Here is a tiny trained network, its code and every weight. The questions are about switching its units off for an input and a class, where a switched-off unit gives its printed mean instead of its output.

import numpy as np


def w(rows, s, z=0):
    codes = np.array(rows[::2]) - 128.0
    scale = np.full(codes.shape[1], s)
    scale[-1] = z or s
    return codes * scale


def norm(h):
    return h / np.sqrt((h * h).mean(-1, keepdims=True) + 1e-5)


def f(y):
    return np.maximum(y, 0)


def log_softmax(a):
    a = a - a.max(-1, keepdims=True)
    return a - np.log(np.exp(a).sum(-1, keepdims=True))


def net(x, mask):
    res = np.array(x, float).reshape(1, 5) / 4 @ E
    u = 0
    for l in range(2):
        y = f(norm(res) @ A[l][:, :-1].T + A[l][:, -1])
        res = res + np.where(mask[u : u + 9], y, B[l][:, -1]) @ B[l][:, :-1]
        u += 9
    return log_softmax(norm(res)[-1] @ U[:, :-1].T + U[:, -1])


A, B = {}, {}
E = w([
[126,129,128,127,133,130],'x0',
[141,208,245,193,220,198],'x1',
[254,83,138,101,171,194],'x2',
[113,32,147,179,171,94],'x3',
[126,129,127,128,130,127],'x4',
],0.0063)
A[0] = w([
[135,150,76,82,70,104,70],'0.n0',
[117,51,115,205,171,107,172],'0.n1',
[255,97,126,78,170,134,198],'0.n2',
[172,71,111,105,128,222,3],'0.n3',
[132,186,191,171,212,120,125],'0.n4',
[80,180,92,118,110,101,28],'0.n5',
[102,110,120,100,182,151,109],'0.n6',
[96,137,77,70,111,141,37],'0.n7',
[160,48,146,92,72,112,124],'0.n8',
],0.0088,0.004)
B[0] = w([
[36,117,155,75,146,105,191],'0.n0',
[139,30,178,164,118,74,222],'0.n1',
[170,131,99,75,191,157,253],'0.n2',
[27,155,65,255,94,97,168],'0.n3',
[78,114,181,139,64,210,245],'0.n4',
[174,126,168,126,88,110,166],'0.n5',
[139,151,114,167,114,100,141],'0.n6',
[116,91,166,55,112,124,162],'0.n7',
[202,135,76,157,133,123,194],'0.n8',
],0.0085,0.0067)
A[1] = w([
[109,150,99,102,104,165,201],'1.n0',
[132,130,84,165,162,70,83],'1.n1',
[104,126,128,124,90,59,5],'1.n2',
[209,89,176,124,185,150,232],'1.n3',
[139,246,134,138,119,195,94],'1.n4',
[69,153,132,188,68,134,127],'1.n5',
[125,100,167,156,110,115,207],'1.n6',
[143,174,148,160,106,166,112],'1.n7',
[110,175,39,59,85,130,105],'1.n8',
],0.014,0.0026)
B[1] = w([
[171,167,123,137,154,125,196],'1.n0',
[143,58,85,133,74,126,165],'1.n1',
[42,185,135,86,61,128,191],'1.n2',
[86,198,154,70,61,165,254],'1.n3',
[139,108,101,94,131,10,229],'1.n4',
[202,84,149,184,159,133,232],'1.n5',
[108,145,72,112,193,153,225],'1.n6',
[146,101,82,124,123,73,195],'1.n7',
[141,157,157,221,182,210,235],'1.n8',
],0.011,0.0074)
U = w([
[43,198,188,100,91,206,255],'0',
[182,170,41,156,220,198,141],'1',
[26,53,73,124,65,69,63],'2',
[207,32,41,58,65,166,50],'3',
[211,125,140,185,166,12,146],'4',
[184,196,125,3,139,82,81],'5',
[93,32,229,211,191,141,46],'6',
],0.016,0.0029)

Each question gives the input, the list of numbers given to net, and the class t.
The units are the neurons (one row each of A and B). Each row of codes is followed by its name. A weight is (code - 128) times the scale printed after its matrix; where a second scale follows, it is the last column's (A, B and U).
mask holds one flag per neuron, layer by layer. A switched-off neuron (its flag False) gives its mean, the last column of its row in B, instead of its output. The means were averaged over made-up inputs and are rounded, as every weight is.
A unit's drop is (log p(t) with every unit on - log p(t) with that unit switched off) / (log p(t) with every unit on - log p(t) with every unit switched off).
The circuit of an input: a set's keep is (log p(t) with only the set's units on - log p(t) with every unit switched off) / (log p(t) with every unit on - log p(t) with every unit switched off). Starting from the 12 units with the biggest drops (on a tie, the unit counted first), units are removed one at a time, each time the one whose removal leaves the highest keep (on an exact tie, the one counted first), for as long as the keep stays at least 0.8.
circuit, biggest first: the units of the circuit, biggest drop first
top k neurons: the k neurons with the biggest drops, biggest first
k most important neurons of layer l: the k neurons of layer l with the biggest drops, biggest first
drop when u is switched off: that unit's drop, to one decimal
input [-2,-3,4,-7,-3], class 1: circuit, biggest first : (1.n8)
input [-1,2,6,-4,5], class 5: top 2 neurons : (0.n2; 1.n4)
input [-4,2,7,-3,-5], class 5: circuit, biggest first : (1.n4; 0.n1)
input [4,-5,1,-7,-3], class 1: 2 most important neurons of layer 1 : (1.n8; 1.n3)
input [5,5,2,-1,5], class 5: circuit, biggest first : (1.n4; 0.n1)
input [5,8,-4,0,8], class 4: top 2 neurons : (1.n4; 0.n1)
input [2,-7,1,-6,5], class 1: 3 most important neurons of layer 1 : (1.n8; 1.n3; 1.n0)
input [8,-3,-4,0,-6], class 0: top 3 neurons : (1.n2; 0.n1; 1.n4)
input [2,0,3,2,-7], class 3: top 3 neurons : (0.n3; 1.n1; 0.n2)
input [-3,6,1,-4,2], class 5: top 2 neurons : (0.n3; 1.n4)
input [3,3,2,-1,-7], class 5: top 2 neurons : (0.n2; 1.n4)
input [-7,2,-5,1,-3], class 6: top 2 neurons : (1.n5; 1.n4)
input [6,1,8,-5,-5], class 5: top 2 neurons : (1.n4; 1.n3)
input [-8,5,0,-2,5], class 4: circuit, biggest first : (1.n4)
input [0,-5,-8,0,6], class 0: 2 most important neurons of layer 0 : (0.n1; 0.n3)
input [3,8,-3,-1,4], class 4: top 3 neurons : (1.n4; 0.n1; 1.n7)
input [-7,1,1,-4,-6], class 5: top 4 neurons : (1.n4; 0.n3; 1.n5; 0.n2)
input [-5,-7,-7,-1,1], class 0: 3 most important neurons of layer 1 : (1.n8; 1.n2; 1.n4)
input [-2,-5,6,0,6], class 1: 3 most important neurons of layer 0 : (0.n1; 0.n2; 0.n3)
input [-3,5,1,6,-7], class 0: top 2 neurons : (1.n3; 0.n3)
input [-1,2,-7,-5,-4], class 4: most important neuron of layer 1 : (1.n5)
input [7,1,1,7,1], class 0: 3 most important neurons of layer 1 : (1.n3; 1.n5; 1.n4)
input [-6,6,6,3,-4], class 0: drop when 1.n3 is switched off : 0.7
input [-6,7,4,8,-2], class 0: drop when 1.n3 is switched off : 0.6
input [-6,-7,2,-7,3], class 1: drop when 1.n8 is switched off : 0.8
